vudu: [157  92 139 155 129 132 141 122 150 100 113 140 111 118 127 172 136 159
 149 116  87  86 137 126 105  92  96 121 160 159 142 150 167 114 138 101
 146 139 155 135  96 149 111 171 155  71  96  95 145]
dugef: [120 164  91 124 113 142 140 127 101 129 112 128 127 139 113 103 132 104
 104 140 117 138 125  91 148 113 114 152 105 142 156 116 119 151 155 130
  86 120 143 129 133 105 147 137  95 158  90 110 128]
nelev: [118 143 110 106 106 123 126 171  85 109 132 161 113 120  90 138 110 109
  90 181 126 150  94  44 152 105 132 139  99 113 169 143 110 153 149 120
 123 112 158 196 129  85 124 148 103 139  84 107 160]
rekup: [115 176 109  89 134  86  96 141 159 138  90 114  83 144 115 119 153 118
 182 143  63 127 117  89 107 194 151 121 178 152 153  84 128  89 168 171
 123  86  91 150  74  78 229 166 106 156 115  88 164]
nivar: [106 158 127 134 147 102 129 143 159 107 181 129 113 138 155  99 129 151
 167 141  95 175 148  85  89 161 190 114 161 179 117  82 151 115 150 152
 174 112 140 127  99 131 148 111  80 155 140 147 148]
kipek: [160 112 152 105 132  79 137 150 144 109 189 107 155 106 138 212 158 100
  95 184 173 196  86  43 132 161 110 117 145  49 108 125  93 137 121 138
 186 138  90 210 153 117  84 144 102 123 156 186 171]
has: [100 158 212 138 106]  no
has: [138 113 129 181]  no
has: [117  89]  yes
has: [173 196  86]  yes

lefe: [142 113  73 123 128 124 172 124 120 106  78 168 162  93  85 133 125 124
 155 162  73 120 133 124 123  79 158 170  99]
Sepum: [140 156 134 151 147 140 116 147 148 141 138  53  78 136 138 162 145  81
 104  95 137 150 137 157 148 138 130  57 137]
begu: [132 121 189 134 147 131 115 103 125 151 171 136 117 152 169 102 131 178
 115 111 181 130 132 118 103 175 100 135 152]
vozo: [ 78 118 104 100  92 110  87 113 127 105 104 169 160 107 103 138  99 177
 128 127  97 107  97 124 138  97 122 169 116]
Zedo: [ 88 121 158 110 113 101  91  99 117 143 163 115 111 151 155 149 105 145
 104  98 159 109 116 132 168 159 136 114 157]
ribop: [170 103 126 117 137  96 196  86 102 154 138 111 112 145 138 140 120  88
 137 135 132 106 170 119 155 137 203 116 145]
has: [104 101]  no
has: [158  79 123 124 133]  no
has: [189 134]  yes
has: [124 133 120  73]  no

Nobul: [125 108 168 161  49 193 109 175 195]
Kosu: [ 90  82 179 174  62 218  77 114 165]
segor: [125 108 168 161  49 224 109 175 195]
has: [109 176]  no
has: [109 175 195]  yes
has: [114  77]  no
has: [108 125]  no
has: [218  76 114]  no
has: [161  49 193]  yes
has: [168 161  49 193 110]  no

mobu: [159 137 117 135 131 132 119]
vas: [166 136 123 123 130 127 112]
fata: [147 112 130 124  80  90 108]
lok: [162 101  70 115 102  62 127]
laz: [133  72  68 138 106  68 138]
Nibef: [149 108 116 125 121  53 126]
boz: [170 143 118 122 124 122 113]
gaso: [141 132 120 136 130 125 127]
vize: [139  61  50 126 131 110 134]
bevu: [126  66  60 118 134  80 143]
Fud: [170 142 127 115 122 120 108]
vis: [159 137 117 131 131 132 119]
has: [125 128]  no
has: [116 108]  no
has: [117 135]  yes
has: [ 68 138 106  68]  yes

Nop: [105 131 178 116 134 131 149 136 155  87]
diger: [124 109 171 123  92 193 137 113 158 113]
mude: [124  80 171 123  92 193 137 113 158 113]
Zire: [105 131 178 116 134 131 149 130 170 110]
ridir: [121  67 152 111  57 159 157  89 140 100]
Sos: [122 165 146 123 113 102 138 129 143 188]
fek: [ 43 139 134  75 133 108 128 108 147 149]
has: [ 75 134]  no
has: [ 75 134 139]  no

bipab: [117 144 125 151 148 179 147]
gebu: [126 183 116 120 115 122 199]
beli: [144 101 134 158 204  59 154]
lup: [140  61 127  67 101 218  85]
das: [150  74 118 119 100  51  85]
tutuv: [129 105 157 157 137 111 134]
poz: [103 132 124 112 107 136 126]
has: [158 134 101 144]  no
has: [117 144 126 151 148]  no
has: [204  59]  yes

big: [158 126 105 178]
vibul: [199 142  84 101]
Dodef: [158 126 110 227]
sagof: [134 142 190 158]
has: [125 105 178]  no
has: [126 110 227]  yes

